pok: [158  95 163  96  96 165]
tobam: [ 98 135 123  95 161 159]
nibav: [106 151 111 110 159 111]
vedek: [100 143  90 157  96  97]
Deza: [167  97 167  97  92 160]
kor: [162  90 143  97  87 166]
fezat: [101 129  89 137  98  94]
Table of tags by key:
[167] -> z744
[97] -> z526
[96] -> z170
[92] -> z570
key Deza 3: 
z526
next: [163  96  96]
[165]
[100 143  90 157  96  97]
vedek
next: [143  90]
[157]
start: [143  90 157  96  97]
vedek, 1

tus: [139 125 122 161]
baki: [142 141 109 126]
Mup: [110 122 125 161]
sino: [140 140 141 133]
metol: [138 142 146 145]
Padi: [130 136 146 154]
zoke: [125 122 139 138]
Vedob: [131 157 114 149]
start: [125 122 139]
zoke, 0
next: [140 141]
[133]

rolik: [157 116 128 128]
kapip: [108 113 129 127]
Gezoz: [155 116 128 127]
Table of tags by key:
[129] -> z124
[113] -> z525
[128] -> z613
key kapip 2: 
z124
start: [128 128]
rolik, 2
[157 116 128 128]
rolik

buko: [130 123 155 108 158 127 154 156 104 103]
mibe: [119 101 154  97 140 154 144  99 106 103]
duvag: [151 103 100 154 140 109 101 101 101  98]
fivap: [104 151 158 157 152 149 130 102 143 102]
puge: [113 101 126 104 151 158 157 152 151 157]
next: [104 151 158 157 152 151]
[157]
start: [154 156 104 103]
buko, 6
start: [140 154]
mibe, 4

pofu: [151 130 139 149 119]
kib: [103 156 123 154 154]
pel: [ 99 161 107  98 102]
kes: [145 103 153 161  99]
fot: [ 99  95 163  95 159]
kudi: [150 110 165 126 136]
gimu: [155  89 138 154 110]
Borid: [ 99 161 160 139 105]
gub: [150  95 163  95  93]
Kav: [ 90 155  90 101 100]
next: [99 95]
[163]
[150  95 163  95  93]
gub

beru: [153 141 130 125]
Vab: [103 135 122 129]
voz: [161 119 135 138]
nolos: [107 128 124 136]
takob: [119 141 130 121]
kug: [143 140 128 125]
Kot: [129 138 128 131]
tags:
[161] -> z25
[125] -> z689
[153] -> z336
key beru 0: 
z336
[119 141 130 121]
takob

lekem: [117 133 128 136 116 112 134]
bof: [117 100 134 132 129 118 120]
Tov: [130 103 100 117 111 133 125]
Nagif: [128 111 103 117 100 132 139]
Tud: [138 116 102 137 147 135 138]
rel: [106 141 106 126 128 124 127]
fuvus: [165 116 146 133 125 127 129]
pumig: [127 143 130 132 131 134 133]
Kedu: [114 123 145 138 135 121 123]
Fim: [122 124 146 118 136 114 134]
bamub: [129 117 124 141 136 149 143]
serek: [141 124 133 135 140 142 126]
next: [132 131 134]
[133]
start: [103 100 117 111]
Tov, 1
next: [117 100 132]
[139]
start: [133 135 140 142]
serek, 2
next: [111 103 117 100 132]
[139]
next: [141 124 133]
[135]
start: [133 128 136 116 112]
lekem, 1

